Each row has a name. Each question is about the rows just above it.

Columns, left to right: N E U Q A W S R Y H
[-3.468, -4.088,  4.043, -8.316,  1.599, -0.990,  2.613, -1.318,  1.510,
  7.491]  Q_581
[-1.506, -4.581, -3.607,  0.037,  5.081,  1.060, -4.855,  5.254, -2.019,
 -0.065]  Q_168
[ 1.016, -2.648,  0.628,  3.433, -0.239,  2.895,  0.180, -0.664,  2.572,
  0.784]  Q_426
[-1.506,  3.727, -3.607,  0.037,  5.081,  1.060, -4.855,  5.254, -2.019,
 -0.065]  Q_122
[ 1.144,  0.969, -0.581,  5.012,  1.365,  4.233, -3.141,  6.301,  5.484,
  1.190]  Q_609
Which column holds this, read top down? [-8.316,  0.037]  Q
[-3.607,  0.628, -3.607, -0.581] is in which column, read top down?  U
Which column holds this, read top down? [-2.648,  3.727,  0.969]  E
[-4.855,  0.180, -4.855, -3.141] is in which column, read top down?  S

Columns, left to right: V P T Z
[-0.898,  1.369, -0.615, -2.634]  Q_709
[ 2.068, -0.708, -0.714,  0.684]  Q_130
[-0.042,  5.027,  2.358, -5.528]  Q_776
[ 2.068, -0.708, -5.414, -7.629]  Q_332
[ 0.553,  1.624, -0.361, -8.712]  Q_37
[ 2.358, -5.414, -0.361] is in which column, read top down?  T
[ 0.684, -5.528, -7.629, -8.712] is in which column, read top down?  Z
[-2.634,  0.684, -5.528, -7.629] is in which column, read top down?  Z

Columns, left to right: M L X J
[ 3.641, -4.282,  5.289,  0.134] : Q_210
[ 3.641, -4.282,  5.744,  3.737] : Q_646
[-3.226,  5.832, -5.096,  1.400] : Q_274
[-1.933,  0.261, -4.333,  3.770] : Q_831
[ 2.928,  0.554, -2.642, -1.910] : Q_497
[ 2.356, -4.442, -0.177, -1.281] : Q_370
[ 3.641, -4.282,  5.289, -1.462] : Q_94
[-2.539,  0.295,  4.006,  8.242] : Q_739
Which column holds this, read top down? [-0.177,  5.289,  4.006]  X
Which column holds [-4.282, -4.282,  5.832,  0.261,  0.554, -4.442] top down?  L
Which column holds [-4.442, -4.282,  0.295] top down?  L
Which column holds this, read top down? [ 3.737,  1.400,  3.770, -1.910, -1.281, -1.462,  8.242]  J
[-1.933,  2.928,  2.356] is in which column, read top down?  M

Columns, left to right: G K B D
[ 2.948,  9.096,  1.145, -0.507] : Q_201
[ 5.618, -1.163, -3.039,  5.726] : Q_225
[-5.941, -0.961, -3.346,  5.971] : Q_515
[3.090, 4.844, 1.998, 1.747] : Q_829
[ 9.096, -1.163, -0.961] is in which column, read top down?  K
[ 9.096, -1.163] is in which column, read top down?  K
Which column holds [5.726, 5.971] top down?  D
Which column holds [ 2.948,  5.618, -5.941] top down?  G
Which column holds this, read top down? [-3.039, -3.346]  B

Columns, left to right: fug Rumin kuva faz kon Pasu vakot Veba tirub nos
[ 4.913, -0.152, -2.310, -0.170, -1.142, -1.309, -2.127,  0.498, -0.557,
  1.273] = Q_554
[ 0.725, -3.669, -5.462, -2.660,  4.232, -5.749,  0.870, -8.872, -5.177,
 -9.328] = Q_878
[ 1.474, -0.425, -1.844, -2.696,  5.090,  0.779,  0.354, -2.221,  3.597,
 -0.292] = Q_934
Which column holds [ 0.498, -8.872] top down?  Veba
Which column holds [-5.462, -1.844] top down?  kuva

Columns, left to right: fano sez rul Tafi
[ 3.207, -1.744, -5.315,  3.144] : Q_404
[ 1.044, -3.575, -6.730,  1.440] : Q_540
[ 1.671, -3.013, -6.732,  2.926] : Q_987
[ 1.557, -3.698, -6.947,  2.597] : Q_437
[ 2.775, -1.104, -4.821,  4.913] : Q_779
[ 4.706, -6.932, -6.204,  1.774] : Q_976
[ 5.424, -7.908, -6.326,  1.703] : Q_740
[ 4.156, -8.098, -6.871,  1.293] : Q_717
[ 1.082, -3.529, -5.465,  2.329] : Q_902
[ 5.424, -7.908, -6.326,  1.632] : Q_797
[ 1.557, -3.698, -6.971,  3.973] : Q_695
[ 5.424, -7.908, -5.150,  1.703] : Q_348
[-3.698, -1.104, -6.932, -7.908, -8.098, -3.529, -7.908, -3.698, -7.908] is in which column, read top down?  sez
[1.557, 2.775, 4.706, 5.424, 4.156, 1.082, 5.424, 1.557, 5.424] is in which column, read top down?  fano

Columns, left to right: mema sem Bemiv Musof tekur
[-0.276, -0.065,  0.308, -0.131,  0.275]  Q_979
[ 1.563,  0.133,  1.042,  0.251, -0.201]  Q_978
[ 0.944,  0.421, -0.950,  0.054, -0.652]  Q_286
[-5.908,  0.420, -3.797,  0.780, -2.228]  Q_296
[-5.908,  0.420, -3.797, -1.270,  1.809]  Q_657
[-0.496,  0.310, -0.114, -0.432,  0.169]  Q_944
[1.563, 0.133, 1.042, 0.251, 2.920]  Q_450
[ 3.789,  1.519,  2.749,  5.424, -0.470]  Q_852
[-5.039, -2.112, -3.695, -8.556,  0.438]  Q_764
Which column holds [-0.065,  0.133,  0.421,  0.420,  0.420] top down?  sem
Which column holds this, read top down? [ 0.054,  0.780, -1.270]  Musof

Columns, left to right: mome pugug fubub rodam vos gur
[ 0.565, -1.397, -0.154,  1.378,  1.946,  4.295] = Q_65
[ 2.266,  1.048, -0.277,  2.577, -2.285, -2.221] = Q_974
[ 1.828,  3.682,  0.534,  0.003, -0.864, -1.273] = Q_973
[-1.378, -1.602, -3.313,  3.565, -2.506, -0.982] = Q_329
[ 0.561, -1.088, -1.152, -3.701, -0.062,  2.221] = Q_443
[-6.205, -1.288,  2.793,  5.906,  8.204,  1.137] = Q_147
Which column holds [-2.221, -1.273] top down?  gur
Which column holds this, read top down? [ 4.295, -2.221, -1.273, -0.982]  gur
Which column holds [ 1.048,  3.682, -1.602, -1.088, -1.288] top down?  pugug
[2.221, 1.137] is in which column, read top down?  gur
Which column holds [ 1.828, -1.378] top down?  mome
Which column holds this, read top down? [-0.277,  0.534, -3.313, -1.152,  2.793]  fubub
Which column holds this, read top down? [ 0.561, -6.205]  mome

Columns, left to right: dakul Zume raz lukin fenek
[ 8.280,  8.532, -4.362,  6.140,  3.156] -> Q_654
[ 5.177,  5.358, -4.926,  5.333, -0.917] -> Q_481
[-0.872,  0.285,  0.939, -5.812,  5.516] -> Q_48
[ 1.112,  2.561, -1.820, -0.586, -1.063] -> Q_811
[-6.007, -2.530,  0.049, -1.194, -6.001] -> Q_727
[ 8.625,  5.045, -8.212,  5.936,  3.644] -> Q_216
[ 5.570,  2.884, -6.624,  2.608,  1.397] -> Q_572
[ 1.251,  2.210, -1.036, -0.458,  0.538] -> Q_918
[-2.747,  3.196,  2.927,  1.107, -3.038] -> Q_683
[ 2.163, -0.014, -2.376, -0.784, -0.296] -> Q_548
[2.884, 2.210] is in which column, read top down?  Zume
[-4.362, -4.926,  0.939, -1.820,  0.049, -8.212, -6.624, -1.036,  2.927] is in which column, read top down?  raz
Which column holds [ 5.177, -0.872,  1.112, -6.007,  8.625,  5.570,  1.251, -2.747] top down?  dakul
[ 0.049, -8.212, -6.624, -1.036,  2.927, -2.376] is in which column, read top down?  raz
Which column holds [ 1.107, -0.784] top down?  lukin
Which column holds [ 5.333, -5.812, -0.586, -1.194,  5.936,  2.608, -0.458,  1.107, -0.784] top down?  lukin

Columns, left to right: Gilu mesu Vaka gado pevi
[-2.318,  0.649, -3.347, -7.233, -3.506] -> Q_41
[-3.504,  0.132, -1.793, -4.826, -2.176] -> Q_932
[ 4.207, -0.426, -2.585,  1.939, -1.194] -> Q_920
[ 1.193, -1.311, -3.402, -1.009, -2.592] -> Q_887
[-0.235,  3.687,  2.735, -2.692,  2.210] -> Q_768
Which column holds this, read top down? [ 0.132, -0.426]  mesu
Which column holds this, read top down? [-0.426, -1.311,  3.687]  mesu
[4.207, 1.193] is in which column, read top down?  Gilu
Which column holds this, read top down? [ 1.939, -1.009]  gado
[-3.504,  4.207] is in which column, read top down?  Gilu
Which column holds this, read top down? [-4.826,  1.939]  gado

Columns, left to right: Revam Per getoz geve Tipu Norin
[-1.764, -1.345,  2.718,  1.910,  6.548,  3.221] = Q_738
[ 0.746,  1.290, -0.126,  1.040, -7.630, -1.677] = Q_141
[ 0.746,  1.290, -0.126,  1.040, -5.674,  0.052] = Q_534
Which column holds this, read top down? [0.746, 0.746]  Revam
[1.040, 1.040] is in which column, read top down?  geve
Which column holds this, read top down? [ 3.221, -1.677]  Norin
Which column holds this, read top down? [1.910, 1.040]  geve

Columns, left to right: fime Pefu bulaz pezor
[-5.571, -0.184, -0.398,  3.309]  Q_627
[-6.707,  5.368,  7.004,  7.800]  Q_967
[-4.954, -4.905,  3.413,  2.489]  Q_825
[ 6.132, -0.420, -0.364, -3.397]  Q_484
[-0.934,  6.412, -0.062,  1.647]  Q_565
[ 0.567, -7.362, -6.392, -3.921]  Q_506
[-2.675, -3.184,  2.506,  0.573]  Q_194
[-0.493, -3.379, -3.142, -1.987]  Q_500
[-5.362, -4.599,  4.367,  3.070]  Q_523
Which column holds [-4.954,  6.132] top down?  fime
[ 2.506, -3.142] is in which column, read top down?  bulaz

Columns, left to right: vel Mafel dab Reva meke
[ 0.424, -2.116, -7.912, -3.628,  4.675] -> Q_642
[ 1.141,  3.903, -6.118, -1.249, -4.975] -> Q_966
[ 1.141,  3.903, -6.118, -3.358,  4.825] -> Q_488
[ 3.419,  1.362,  3.952, -5.974, -3.824] -> Q_379
Which column holds [3.903, 1.362] top down?  Mafel
Which column holds [-7.912, -6.118, -6.118] top down?  dab
[1.141, 1.141] is in which column, read top down?  vel

